Here is a tiny trained network, its code and every weight. The questions are about switching its units off for an input and a class, where a switched-off unit gives its printed mean instead of its output.

import numpy as np


def w(rows, s, z=0):
    codes = np.array(rows[::2]) - 128.0
    scale = np.full(codes.shape[1], s)
    scale[-1] = z or s
    return codes * scale


def norm(h):
    return h / np.sqrt((h * h).mean(-1, keepdims=True) + 1e-5)


def f(y):
    return np.maximum(y, 0)


def log_softmax(a):
    a = a - a.max(-1, keepdims=True)
    return a - np.log(np.exp(a).sum(-1, keepdims=True))


def net(x, mask):
    res = np.array(x, float).reshape(1, 6) / 4 @ E
    u = 0
    for l in range(4):
        y = f(norm(res) @ A[l][:, :-1].T + A[l][:, -1])
        res = res + np.where(mask[u : u + 5], y, B[l][:, -1]) @ B[l][:, :-1]
        u += 5
    return log_softmax(norm(res)[-1] @ U[:, :-1].T + U[:, -1])


A, B = {}, {}
E = w([
[41,164,130,167,165,172,181,73,137,123,149,171],'x0',
[67,145,68,8,86,140,101,102,115,158,100,124],'x1',
[160,159,145,37,205,83,95,77,116,82,251,114],'x2',
[171,200,121,107,97,64,210,140,249,152,132,218],'x3',
[127,125,125,129,128,128,124,125,129,124,128,131],'x4',
[150,129,36,120,117,119,222,140,54,41,110,137],'x5',
],0.0028)
A[0] = w([
[114,81,57,1,94,112,109,119,140,138,121,121,145],'L0N0',
[142,147,147,65,140,49,155,129,162,106,213,177,23],'L0N1',
[224,110,171,210,176,131,136,141,156,89,154,124,2],'L0N2',
[219,48,186,69,29,31,48,204,152,164,108,85,10],'L0N3',
[83,69,114,105,183,166,113,135,78,125,210,65,132],'L0N4',
],0.0029,0.0009)
B[0] = w([
[126,89,105,219,179,40,140,159,104,192,180,143,248],'L0N0',
[151,124,179,114,141,96,123,67,124,91,3,74,220],'L0N1',
[73,112,93,124,106,69,161,154,66,212,193,119,199],'L0N2',
[179,164,48,111,231,227,192,203,120,164,131,86,251],'L0N3',
[218,233,183,142,71,121,127,79,119,113,69,191,221],'L0N4',
],0.0035,0.0027)
A[1] = w([
[153,41,198,200,147,77,115,194,150,73,213,167,5],'L1N0',
[137,86,204,130,116,154,71,79,203,175,147,126,24],'L1N1',
[55,113,37,4,136,114,57,130,142,152,128,139,23],'L1N2',
[45,176,91,19,67,115,85,128,115,166,115,124,21],'L1N3',
[142,170,99,134,104,105,156,127,194,74,119,239,132],'L1N4',
],0.0028,0.0021)
B[1] = w([
[37,121,71,147,124,28,153,114,63,207,135,83,172],'L1N0',
[110,85,43,73,75,123,94,200,157,98,200,96,179],'L1N1',
[59,98,135,229,121,46,202,112,68,174,197,123,197],'L1N2',
[150,88,129,253,154,71,170,113,83,223,183,145,187],'L1N3',
[168,155,165,125,82,166,60,150,34,118,139,134,251],'L1N4',
],0.0038,0.0018)
A[2] = w([
[113,149,132,154,58,163,133,156,183,119,57,135,62],'L2N0',
[99,105,175,121,161,160,30,141,217,205,147,115,64],'L2N1',
[170,181,121,91,110,83,192,134,246,133,134,210,3],'L2N2',
[98,53,156,141,164,223,60,89,52,82,121,91,17],'L2N3',
[2,169,168,155,187,204,179,57,164,104,148,196,39],'L2N4',
],0.0044,0.0018)
B[2] = w([
[114,102,170,68,162,124,117,75,136,120,82,112,206],'L2N0',
[105,130,106,111,44,195,232,142,161,59,201,160,253],'L2N1',
[90,179,162,170,62,150,14,128,36,132,104,119,255],'L2N2',
[136,230,161,117,45,64,87,143,136,147,91,195,239],'L2N3',
[229,95,56,66,193,136,99,253,99,161,109,47,249],'L2N4',
],0.0058,0.0025)
A[3] = w([
[105,71,142,143,105,158,168,156,162,142,44,131,160],'L3N0',
[129,100,163,221,147,89,145,145,123,116,150,116,23],'L3N1',
[76,72,85,87,105,121,127,95,112,182,105,151,222],'L3N2',
[123,118,52,110,98,110,166,120,84,2,94,140,12],'L3N3',
[136,156,149,62,185,94,98,75,138,63,195,101,25],'L3N4',
],0.0054,0.0011)
B[3] = w([
[149,87,145,70,203,78,91,41,146,55,130,132,249],'L3N0',
[50,153,59,134,144,118,163,58,111,210,137,154,189],'L3N1',
[148,139,148,218,184,95,175,99,125,119,157,127,232],'L3N2',
[84,130,174,112,87,199,121,159,229,148,217,128,255],'L3N3',
[103,42,131,167,146,150,139,82,178,103,2,148,238],'L3N4',
],0.006,0.0027)
U = w([
[122,245,179,127,29,101,46,115,55,129,78,167,253],'0',
[119,36,150,102,187,106,131,8,185,56,24,139,111],'1',
[67,119,68,191,164,53,216,91,76,241,204,132,113],'2',
[87,115,132,85,56,217,187,163,220,70,253,137,67],'3',
[204,118,55,55,199,164,113,254,104,155,102,59,106],'4',
],0.0068,0.00049)

Each question gives the input, the list of numbers given to net, and the class t.
The units are the neurons (one row each of A and B). Each row of codes is followed by its name. A weight is (code - 128) times the scale printed after its matrix; where a second scale follows, it is the last column's (A, B and U).
mask holds one flag per neuron, layer by layer. A switched-off neuron (its flag False) gives its mean, the last column of its row in B, instead of its output. The means were averaged over made-up inputs and are rounded, as every weight is.
A unit's drop is (log p(t) with every unit on - log p(t) with that unit switched off) / (log p(t) with every unit on - log p(t) with every unit switched off).
The circuit of an input: a set's keep is (log p(t) with only the set's units on - log p(t) with every unit switched off) / (log p(t) with every unit on - log p(t) with every unit switched off). Starting from the 12 units with the biggest drops (on a tie, the unit counted first), units are removed one at a time, each time the one whose removal leaves the highest keep (on an exact tie, the one counted first), for as long as the keep stays at least 0.8.
units of the circuit, in order: the units of the circuit, biggest drop first
top k neurons: the k neurons with the biggest drops, biggest first
k most important neurons of layer l: the k neurons of layer l with the biggest drops, biggest first
input [8,-7,-7,8,-1,0], class 0: most important neuron of layer 0 -> [L0N0]
input [1,-4,-1,4,2,1], class 0: top 3 neurons -> [L0N0, L2N2, L1N2]
input [-5,1,-3,4,-3,5], class 3: top 2 neurons -> [L3N3, L2N4]
input [6,1,7,-4,-8,-8], class 3: top 3 neurons -> [L2N1, L1N1, L3N0]
input [4,0,-1,4,3,-5], class 3: 2 most important neurons of layer 0 -> [L0N4, L0N3]
input [-6,4,1,-6,7,-1], class 0: top 2 neurons -> [L2N3, L2N4]
input [0,-2,-4,6,5,-7], class 3: top 3 neurons -> [L2N1, L0N4, L2N3]
input [-3,3,7,-5,8,-1], class 1: top 3 neurons -> [L3N4, L2N2, L1N4]
input [2,8,-5,1,8,-8], class 2: units of the circuit, in order -> [L1N3, L3N2]
input [3,6,2,-5,3,0], class 2: top 4 neurons -> [L1N3, L1N2, L2N2, L0N1]
input [-5,6,-6,-3,-6,3], class 1: top 3 neurons -> [L3N0, L2N4, L0N2]
input [-7,4,5,-3,-4,-7], class 3: top 2 neurons -> [L2N1, L2N4]
input [-6,-4,0,-5,7,7], class 3: top 3 neurons -> [L3N3, L2N4, L2N2]
input [6,-5,-7,-2,-3,1], class 1: units of the circuit, in order -> [L3N0]
input [7,-4,2,6,0,0], class 4: top 3 neurons -> [L2N4, L0N4, L2N3]
input [4,3,-8,-6,-8,5], class 1: 2 most important neurons of layer 2 -> [L2N2, L2N0]
input [4,-7,7,3,-3,1], class 1: 2 most important neurons of layer 0 -> [L0N1, L0N0]
input [0,4,-3,-7,-1,6], class 0: 2 most important neurons of layer 2 -> [L2N3, L2N1]
input [3,7,-5,4,4,-6], class 2: 3 most important neurons of layer 3 -> [L3N2, L3N3, L3N4]
input [-2,-8,-4,3,4,-7], class 2: units of the circuit, in order -> [L3N1]
input [4,-4,1,5,-4,-8], class 3: 2 most important neurons of layer 2 -> [L2N1, L2N3]
input [-2,5,-6,4,0,0], class 1: 2 most important neurons of layer 2 -> [L2N0, L2N3]
